How the nodes are linked:
hz: α>dn, χ>none, β>fj, ω>none, ρ>zt, ζ>qt
lc: α>hn, χ>fr, β>none, ω>tn, ρ>jt, ζ>nm
zg: α>cg, χ>fh, β>mj, ω>fq, ρ>qr, ζ>zs
dn: α>nt, χ>none, β>rq, ω>none, ρ>fq, ζ>hz
br: α>bm, χ>none, β>bl, ω>none, ρ>rr, ζ>dp
bm: α>fh, χ>none, β>zj, ω>none, ρ>dq, ζ>br
fr: α>zl, χ>nj, β>jt, ω>nt, ρ>cg, ζ>rq
fc: α>lh, χ>jd, β>none, ω>zl, ρ>cq, ζ>jt
cc: α>lt, χ>none, β>nq, ω>none, ρ>dn, ζ>dq
cg: α>jd, χ>dp, β>hf, ω>nj, ρ>jm, ζ>zg
lt: α>rr, χ>none, β>tn, ω>none, ρ>nt, ζ>cc
gp: α>jt, χ>zg, β>none, ω>rq, ρ>mj, ζ>lh
hn: α>qq, χ>zl, β>none, ω>ll, ρ>fc, ζ>lc
qt: α>hz, χ>none, β>zl, ω>none, ρ>dh, ζ>nt
dd: α>zm, χ>nq, β>none, ω>qr, ρ>nm, ζ>pj
tn: α>ll, χ>nt, β>lc, ω>lt, ρ>fr, ζ>nq
mj: α>hf, χ>qr, β>none, ω>zg, ρ>dd, ζ>lq
fh: α>dp, χ>none, β>qr, ω>none, ρ>cc, ζ>bm
nj: α>dh, χ>none, β>cg, ω>none, ρ>dp, ζ>fq
fq: α>nj, χ>none, β>zg, ω>none, ρ>fh, ζ>zt
pj: α>dd, χ>dl, β>none, ω>zj, ρ>qq, ζ>bg
bl: α>zj, χ>rr, β>bg, ω>br, ρ>ll, ζ>jm
nt: α>qt, χ>none, β>fr, ω>none, ρ>nj, ζ>dn
qq: α>nm, χ>fj, β>none, ω>dl, ρ>lh, ζ>hn
nm: α>lc, χ>rq, β>none, ω>nq, ρ>gp, ζ>qq
rq: α>fr, χ>fq, β>gp, ω>dn, ρ>zg, ζ>fj
dp: α>br, χ>none, β>jm, ω>none, ρ>lt, ζ>fh
lh: α>gp, χ>zs, β>none, ω>fj, ρ>lq, ζ>fc
zj: α>qr, χ>dq, β>pj, ω>bm, ρ>dl, ζ>bl
lq: α>mj, χ>zj, β>none, ω>zs, ρ>pj, ζ>cq
zt: α>fq, χ>none, β>zs, ω>none, ρ>bm, ζ>dh
nq: α>tn, χ>dn, β>nm, ω>cc, ρ>rq, ζ>dl
qr: α>jm, χ>cc, β>dd, ω>fh, ρ>nq, ζ>zj
rr: α>dq, χ>none, β>ll, ω>none, ρ>qt, ζ>lt
hf: α>cq, χ>jm, β>none, ω>cg, ρ>zm, ζ>mj
bg: α>pj, χ>ll, β>none, ω>bl, ρ>hn, ζ>zm
jm: α>bl, χ>lt, β>zm, ω>dp, ρ>tn, ζ>qr
jd: α>zs, χ>br, β>cq, ω>dh, ρ>bl, ζ>cg
fj: α>rq, χ>zt, β>lh, ω>hz, ρ>zs, ζ>zl
zs: α>zg, χ>bm, β>lq, ω>zt, ρ>zj, ζ>jd
zm: α>bg, χ>tn, β>none, ω>jm, ρ>lc, ζ>dd
zl: α>fj, χ>dh, β>fc, ω>qt, ρ>jd, ζ>fr
dq: α>cc, χ>none, β>dl, ω>none, ρ>hz, ζ>rr
dh: α>zt, χ>none, β>jd, ω>none, ρ>br, ζ>nj
dl: α>nq, χ>hz, β>qq, ω>dq, ρ>fj, ζ>ll
cq: α>lq, χ>bl, β>none, ω>jd, ρ>bg, ζ>hf
ll: α>dl, χ>qt, β>hn, ω>rr, ρ>zl, ζ>tn
jt: α>fc, χ>cg, β>none, ω>fr, ρ>hf, ζ>gp

The rows follow the links: the fewer symbols apart two nodes are, the more alike their rows tend to be.

Here are some nodes, each with a row of numbers. One shown again gets a slightly different row.
cq
+14 +2 +19 -6 +21 +36 +13 +72 -29 -17 -42 +70 -49 +75 +31 0 +11 -42 -67 +50 -94 -35 +47 -102 -103 +58 +30 -9 -15 -14 +23 -64 +66 -16 -7 +76 +56 -35 -140 +30 -29 +42 +65 +28 -40
zg
-54 -28 -10 +8 -30 +43 -10 +36 +60 -40 +75 -67 +6 -21 -106 -66 -29 -9 +64 +44 -83 -50 -39 +35 +29 +65 -23 -67 -81 -25 +60 -12 -42 +2 +40 +90 -35 +70 -30 -47 +12 -25 +45 +54 -34
zj
+81 -84 +4 +3 +48 -11 +81 +73 +8 -7 -17 +47 +49 -17 -1 -80 -81 +65 -87 -23 -22 -1 -49 +4 +120 +57 +78 -67 +55 +59 +51 +3 -17 +28 +108 -33 -36 -13 -21 +73 -107 +19 -1 -38 -11
dd
+63 +18 -4 +19 +9 +26 +65 +61 +113 +29 +29 -2 -6 +23 -43 +15 -64 +56 -51 -24 -64 +23 -19 +28 -20 +44 -26 -97 -52 -9 +29 -59 -2 -62 +29 +13 +47 +63 +21 +10 -14 -7 +138 -4 -30
nm
+7 +79 -24 +57 +59 +41 +45 0 +111 +72 +23 +15 -18 +41 +23 -27 -7 +21 -37 -56 +55 +16 +15 +24 -65 +20 -78 -65 -29 +25 -48 -8 -15 -70 -31 +30 +35 +92 +90 +26 -8 -32 +141 -7 -31
jm
+67 +30 +10 +13 -36 -49 +28 +22 +11 -43 +46 -5 -79 +13 -59 +150 -58 +19 +14 -29 -47 +84 -15 +36 -2 -23 -8 -98 -48 +21 +96 -43 +28 +55 +21 -91 +102 -40 +41 -54 +47 +34 +7 -13 +44
jt
-6 +115 -33 +14 -1 +16 -47 -10 +52 +29 +10 +12 -36 +62 +40 +45 +60 -39 +11 +27 +1 -5 +27 -49 -154 +9 -55 +33 -43 -12 -44 -25 +33 -61 -56 +87 +85 +26 -42 -24 +46 +26 +93 +27 -52
dn
-85 -12 -17 +14 -40 -38 -72 -77 +6 +1 +36 -93 +44 -85 -67 -57 +25 -10 +92 +49 +45 -33 -86 +70 +52 -47 -11 +26 -5 -21 -30 +63 -92 +38 -22 +11 -103 +35 +28 -66 +58 -34 -77 +11 +7
nj
-36 -10 +11 -33 -97 -30 -72 -28 -59 -72 +49 -57 -33 -67 -86 +77 -10 -49 +89 +20 -50 +13 -27 +30 +34 -55 +22 -13 -13 -13 +63 -22 -9 +87 -8 -34 -16 -48 -42 -89 +60 -11 -110 +58 +43
jd
-2 -64 +31 -36 -11 +25 -40 +53 -119 -66 -36 +23 -28 +31 +16 +52 +21 -61 +28 +50 -74 -7 +13 -83 -9 +5 +77 +17 -19 +7 +9 -40 +73 +60 +0 +47 +11 -76 -155 -7 -17 +63 -61 +49 +21
hn
+77 +60 +1 -31 +77 +30 +54 +2 -17 +33 -77 +90 -11 +57 +116 +19 +57 -4 -83 -8 +55 +24 +85 -47 -74 -12 -26 +30 +31 +16 -58 -11 +37 -78 -26 -27 +82 -12 +20 +70 -2 +12 +90 -27 -6

Each walk starts at a row. The symbols on each line, taken left to right, move it on to the next node.
Each answer is a row, close to the row of the node it stands for.
---
+8 +16 -11 +40 +70 +63 +29 +10 +24 +63 -45 +39 +38 +74 +73 -116 +58 -1 -42 +12 +15 -62 +10 -77 -62 +13 +7 +22 +29 +6 -74 +30 +0 -66 -47 +136 -11 +74 -44 +62 -50 +22 +81 +24 -89
α ζ ρ ζ ρ +94 +25 +22 -1 +26 +15 +78 +73 +8 -6 -42 +94 -36 +70 +55 +57 -24 +43 -102 -30 -69 +29 +44 -67 -52 +35 +25 -41 +1 +17 +23 -80 +61 -2 +8 +5 +94 -52 -58 +70 -43 +42 +49 -14 -7
ω α ρ ρ ζ -10 -23 +8 -37 +8 -14 -74 -40 -93 +4 -72 +15 +11 +26 +84 +5 +119 -46 +29 +52 +41 -26 +47 -58 -97 -42 +38 +99 +54 -23 -82 +37 +52 -3 -65 +43 -13 -55 -66 +9 +18 +46 -56 +20 -19
---
-87 +28 -40 +49 0 +17 -48 -60 +64 +46 +37 -56 +38 -19 -24 -76 +40 +21 +38 +16 +23 -48 -37 +53 -32 -17 -38 +20 -50 -24 -35 +58 -82 -31 -47 +87 -54 +77 +24 -58 +34 -15 +31 +21 -28
ω α α α α ζ ρ -26 -106 +50 -19 -32 -2 -24 -2 -60 -42 +4 -14 +22 -84 -43 -89 -30 -3 +44 +34 -7 -60 -39 +5 +114 +17 +60 +15 +53 -24 +44 +7 -38 +61 +29 +9 -108 -22 -72 -34 -38 -5 -96 +16 +17
α α β ζ ρ ρ α χ -45 +9 -26 -13 -53 -56 -121 -73 -68 -38 +14 -57 -9 -34 -40 +31 +71 -50 +107 +33 +48 +22 -37 +51 -15 -91 +8 +70 -4 -34 +4 +58 -13 +51 -49 -22 -35 -6 +32 -100 +88 -32 -80 +24 +33
---
+6 -101 +22 -8 -7 -44 +47 +29 -29 -24 +31 -7 +41 -64 -23 -36 -75 +44 +5 -27 +23 +14 -46 +30 +149 +20 +51 -25 +64 +34 +38 0 -26 +56 +70 -57 -79 -24 +27 +11 -25 +3 -93 -42 +28
α α ρ ζ β -30 +45 -28 +37 +38 -16 +54 -35 +104 +59 +38 -18 -7 -33 -5 -43 -15 +17 -34 -59 +82 +12 -4 +81 +6 -16 -70 -16 +3 +35 -28 +25 -49 -60 -4 -39 -8 +66 +157 +16 +27 -47 +40 -40 -1
ζ ζ ζ α β α ω -3 -32 -17 +2 +71 +9 +63 -12 +29 +55 -59 +37 +60 -1 +79 -102 -32 +56 -78 -42 +103 +0 +27 +6 +56 -22 -8 +12 +77 +46 -22 +30 -9 -43 +20 -57 -58 +36 +110 +93 -73 -44 -12 -71 +12
---
-82 -86 +6 +11 +25 -8 -44 -55 -49 +2 -10 -44 +74 -62 +24 -97 +48 +15 +46 +45 +32 -47 -36 +0 +56 -21 +37 +94 +45 +5 -35 +70 -74 +30 +2 +20 -136 0 -7 -13 -12 +7 -108 -15 +10
β α ω α ζ ρ ρ +11 -55 +3 +8 -38 -49 +37 -19 +21 -23 +63 -64 +23 -59 -84 0 -90 +47 +26 -42 -2 +49 -65 +85 +122 -4 +4 -67 +13 +8 +35 +42 -55 +60 +83 -73 -49 +10 +61 -38 +5 -26 -91 -11 +44
β ζ ρ ζ +42 +16 +13 -25 +57 -36 +14 -39 -61 +44 -71 +67 -31 +4 +125 +56 +58 +4 -47 -39 +85 +61 +81 -37 -45 -41 +19 +66 +83 +13 -12 +5 +57 -24 -33 -55 +40 -63 +73 +54 -8 +8 -26 -65 +62
---
+17 +37 -15 +36 +21 +70 +11 +66 +105 +25 +35 -34 +5 +49 -54 -59 -28 -17 -2 +16 -96 -64 -4 +8 -73 +42 -41 -70 -81 -20 +9 -38 -18 -35 -11 +83 +39 +83 -67 -11 -18 -18 +119 +51 -65
χ β α ω α ρ ζ +32 +79 +0 -24 -19 -38 -22 -69 +32 +24 -5 -13 -58 +29 +31 +121 +19 -23 -4 -45 +62 +85 +26 +80 -61 -47 -85 +44 +1 +24 -4 -27 +29 -42 -63 -104 +88 -8 +123 -25 +76 -30 +31 -55 +20
α ζ β ω ρ -53 +93 -30 -17 -62 +17 -108 -94 +15 -16 +14 -20 -27 +14 +6 +59 +61 -34 +69 +32 +19 -15 -9 +28 -107 -47 -16 +62 -43 -59 -35 +10 -13 -23 -100 +47 +60 +18 +16 -103 +102 -12 +17 +13 -40
---
+5 +17 +11 -17 -81 +15 -59 +5 -9 -41 +50 -57 -87 -10 -82 +81 -4 -62 +73 +22 -73 -7 +16 +2 -46 -5 -20 -13 -70 -48 +60 -53 +3 +28 -40 +21 +65 -29 -73 -65 +63 -16 -19 +43 +10
ρ χ ρ α ρ ρ +46 -76 +12 -38 -14 -65 -16 -7 -82 -56 -17 +4 -5 -29 -7 +57 -38 +13 +9 -15 -16 +48 +12 +9 +93 -14 +70 +2 +69 +33 +31 +16 +5 +76 +30 -116 -12 -111 -16 -13 -19 +29 -112 -22 +64
α α ρ α -27 -9 -13 -26 -25 -50 -35 -71 -28 -12 +23 -28 -6 -33 +8 +81 +26 -50 +58 -28 +49 +51 -26 +67 +24 -84 -30 +42 +8 +12 +34 +22 -11 +24 -28 -134 -13 -45 +94 -56 +70 -33 -92 -17 +79
---
+95 -31 -2 +15 +60 +55 +110 +83 +60 +42 -27 +58 +6 +48 +27 -39 -65 +68 -66 -30 -19 -20 +14 -48 +4 +50 +2 -94 +10 +37 +7 -9 +29 -27 +66 +11 +35 -11 -24 +71 -96 +17 +110 -20 -46
ζ χ ζ β α α +41 +37 +24 +5 +72 +37 +104 +35 +53 +71 -53 +69 +37 +69 +89 -40 +15 +23 -80 -30 +49 -7 +39 -45 -50 +21 -44 -18 +37 +34 -61 +5 +10 -74 +13 +29 +16 +50 -2 +119 -67 -2 +79 -36 -38
ω α ρ ω ζ ρ α -67 -46 +11 +7 -40 -17 -51 -9 -8 -47 +61 -84 +22 -94 -90 -59 -57 -12 +85 +37 -35 -37 -59 +59 +97 +18 -2 -30 -30 -18 +50 -1 -68 +48 +29 +11 -68 +10 -10 -70 -3 -22 -81 +53 +19
---
+14 -39 +32 -69 +6 -58 -47 -58 -97 -18 -19 +29 -22 -38 +36 +45 +25 +1 +10 -11 +88 +34 +15 +11 +38 -62 +20 +72 +95 +19 +17 +29 -1 +24 -11 -119 -16 -72 +65 +12 +15 +19 -98 -65 +87
β ρ ω α β ρ -35 -106 +30 +17 +15 +35 +25 +76 -30 -40 -34 +10 +36 -44 -21 -117 -16 -15 +5 +30 -74 -82 +13 -43 +47 +65 +25 -17 +15 -24 -11 -13 -24 +29 +50 +73 -72 +19 -133 +16 -96 +7 -49 +41 -21
χ β α ω α ρ ζ -45 -7 +12 -1 -29 -52 -42 -83 +30 +24 +40 -57 +17 -79 -25 -6 -47 +10 +42 -39 +86 +15 -21 +117 +87 -43 -38 +7 +12 +12 +7 +50 -62 -7 +7 -84 -57 +23 +158 -25 +51 -53 -45 -26 +38
---
+31 -11 -6 +13 +34 +52 +42 +89 +25 +12 -28 +18 +1 +56 +7 -103 -27 -19 -51 +41 -96 -73 +19 -68 -33 +90 +7 -54 -36 -20 -3 -34 +2 -25 +34 +93 +4 +26 -130 +29 -73 +12 +58 +39 -65
α ρ α ρ +42 +112 -27 +10 -3 -8 +11 -42 +61 +43 -3 +37 -60 +70 +68 +71 +38 -12 -37 -48 +28 +54 +60 -1 -104 -2 -54 -7 -32 -7 -22 -29 +29 -72 -56 -8 +100 +35 +54 +11 +10 -5 +115 -28 -6
ζ ω α ρ ζ β ω β -28 +80 -38 +45 +38 +32 -7 -21 +133 +62 +1 -7 +12 +47 -5 -54 +43 +29 +3 +32 +17 -28 0 +11 -87 +17 -43 -7 -71 -27 -50 +8 -26 -83 -55 +120 +34 +95 -12 +3 +17 -30 +116 +18 -69
